Below is a small trained network, with its code and all its weights. Each question gives an input and a class and asks what happens when units are switched off, that is, made to give their printed mean instead of their output.

import numpy as np


def w(rows, s, z=0):
    codes = np.array(rows[::2]) - 128.0
    scale = np.full(codes.shape[1], s)
    scale[-1] = z or s
    return codes * scale


def f(y):
    return y / 2 * (1 + np.tanh(0.7978845608 * (y + 0.044715 * y**3)))


def log_softmax(a):
    a = a - a.max(-1, keepdims=True)
    return a - np.log(np.exp(a).sum(-1, keepdims=True))


def net(x, mask):
    res = np.array(x, float).reshape(1, 6) / 4 @ E
    y = f(res @ A[0][:, :-1].T + A[0][:, -1])
    res = res + np.where(mask, y, B[0][:, -1]) @ B[0][:, :-1]
    return log_softmax(res[-1] @ U[:, :-1].T + U[:, -1])


A, B = {}, {}
E = w([
[175,167,195,235,132],'x0',
[200,174,171,49,209],'x1',
[128,129,127,128,128],'x2',
[127,125,132,127,128],'x3',
[137,2,95,200,216],'x4',
[238,93,76,128,81],'x5',
],0.0077)
A[0] = w([
[182,146,61,168,90,163],'N0',
[157,146,139,107,155,101],'N1',
[123,123,173,101,145,255],'N2',
[171,146,128,157,108,97],'N3',
[143,142,159,104,62,126],'N4',
[134,64,127,123,162,99],'N5',
[31,192,84,168,171,170],'N6',
[127,97,65,71,101,96],'N7',
[159,137,179,89,150,132],'N8',
[123,55,122,138,173,103],'N9',
[124,168,112,72,92,93],'N10',
[10,180,185,139,187,56],'N11',
[128,96,96,154,39,114],'N12',
[57,125,125,174,54,137],'N13',
[172,155,84,127,82,95],'N14',
[165,120,164,92,166,103],'N15',
[146,168,133,109,56,138],'N16',
[91,118,88,67,152,113],'N17',
[219,166,40,115,140,90],'N18',
[157,134,153,99,176,89],'N19',
[98,91,113,143,55,145],'N20',
[117,156,140,103,89,96],'N21',
[158,142,160,165,114,75],'N22',
[116,166,130,122,124,128],'N23',
[130,156,142,117,72,86],'N24',
[134,168,186,199,140,107],'N25',
[120,146,195,104,82,192],'N26',
[142,112,200,176,158,130],'N27',
[180,141,211,152,114,91],'N28',
[174,118,176,78,150,107],'N29',
[116,111,111,162,64,93],'N30',
[145,162,134,168,135,87],'N31',
[97,112,75,92,116,155],'N32',
[92,116,109,161,87,127],'N33',
[134,157,135,178,127,125],'N34',
[90,100,95,52,150,113],'N35',
[89,184,144,109,104,103],'N36',
],0.013,0.0092)
B[0] = w([
[171,116,144,47,102,190],'N0',
[120,119,198,165,173,146],'N1',
[172,133,96,105,188,254],'N2',
[138,138,116,128,52,138],'N3',
[103,98,83,122,142,172],'N4',
[82,89,95,198,91,170],'N5',
[197,99,141,56,118,237],'N6',
[136,176,151,134,74,170],'N7',
[96,147,130,112,174,180],'N8',
[84,105,93,168,121,195],'N9',
[114,120,119,172,131,176],'N10',
[143,53,203,51,2,226],'N11',
[113,143,186,83,180,178],'N12',
[123,170,163,114,227,221],'N13',
[92,39,138,127,77,151],'N14',
[77,132,209,158,164,164],'N15',
[132,87,101,156,147,194],'N16',
[141,204,115,169,91,178],'N17',
[121,102,187,93,112,180],'N18',
[74,142,179,170,152,156],'N19',
[130,160,170,121,175,190],'N20',
[66,102,98,174,131,155],'N21',
[115,161,141,136,76,137],'N22',
[124,77,133,146,146,152],'N23',
[79,94,110,198,112,151],'N24',
[150,203,84,165,90,192],'N25',
[141,100,42,142,162,217],'N26',
[130,130,55,141,81,189],'N27',
[134,154,123,128,114,167],'N28',
[105,161,224,142,183,173],'N29',
[119,144,191,142,156,157],'N30',
[100,168,121,189,84,135],'N31',
[153,190,106,120,103,185],'N32',
[116,159,160,145,205,174],'N33',
[141,191,131,135,111,156],'N34',
[145,198,103,171,73,190],'N35',
[71,78,100,162,131,181],'N36',
],0.0083,0.009)
U = w([
[103,183,202,134,212,69],'0',
[159,251,85,146,68,76],'1',
[159,60,188,79,69,147],'2',
[62,52,61,199,147,90],'3',
[186,147,87,104,174,254],'4',
],0.013,0.0099)

Each question gives the input, the list of numbers given to net, and the class t.
The units are the neurons (one row each of A and B). Each row of codes is followed by its name. A weight is (code - 128) times the scale printed after its matrix; where a second scale follows, it is the last column's (A, B and U).
mask holds one flag per neuron, in row order. A switched-off neuron (its flag False) gives its mean, the last column of its row in B, instead of its output. The means were averaged over made-up inputs and are rounded, as every weight is.
A unit's drop is (log p(t) with every unit on - log p(t) with that unit switched off) / (log p(t) with every unit on - log p(t) with every unit switched off).
The circuit of an input: a set's keep is (log p(t) with only the set's units on - log p(t) with every unit switched off) / (log p(t) with every unit on - log p(t) with every unit switched off). Starting from the 12 units with the biggest drops (on a tie, the unit counted first), units are removed one at a time, each time the one whose removal leaves the highest keep (on an exact tie, the one counted first), for as long as the keep stays at least 0.8.
circuit, biggest first: the units of the circuit, biggest drop first
k most important neurons: the k neurons with the biggest drops, biggest first
drop of u: that unit's drop, to one decimal
input [-5,3,-6,4,-5,8], class 2: circuit, biggest first => N18
input [4,4,-1,8,1,-5], class 4: circuit, biggest first => N2, N27
input [-8,4,-6,-2,-7,-2], class 1: 2 most important neurons => N35, N17
input [-4,-7,8,2,7,6], class 0: circuit, biggest first => N12, N20, N30
input [6,1,-2,-7,4,7], class 2: circuit, biggest first => N0, N18
input [1,-4,-8,-4,4,-5], class 2: circuit, biggest first => N11, N6
input [1,-5,2,-1,-5,3], class 0: circuit, biggest first => N12, N13
input [-6,-6,-1,8,6,7], class 4: 3 most important neurons => N11, N0, N32
input [8,7,7,8,6,0], class 1: circuit, biggest first => N27, N25
input [0,5,-8,1,-8,8], class 2: 4 most important neurons => N18, N0, N14, N9
input [2,-3,1,-3,-5,-5], class 2: 2 most important neurons => N11, N6
input [-5,5,3,-3,0,5], class 0: 2 most important neurons => N11, N29
input [-6,-5,0,5,-7,6], class 3: 3 most important neurons => N14, N16, N24
input [2,-7,7,-4,-3,-5], class 0: circuit, biggest first => N13
input [2,-6,5,-4,1,-7], class 2: 2 most important neurons => N11, N6
input [-2,6,-7,8,8,-2], class 3: 2 most important neurons => N5, N9
input [-8,-8,6,0,5,6], class 0: 2 most important neurons => N12, N20
input [-5,-2,-2,-5,3,6], class 2: drop of N18 => 0.4
input [2,0,-3,-1,0,-6], class 2: drop of N11 => 0.7
input [5,3,2,-7,-6,-6], class 4: circuit, biggest first => N26
input [4,5,8,-6,-7,8], class 2: drop of N14 => 0.2
input [0,0,-4,7,7,6], class 3: drop of N18 => -0.1
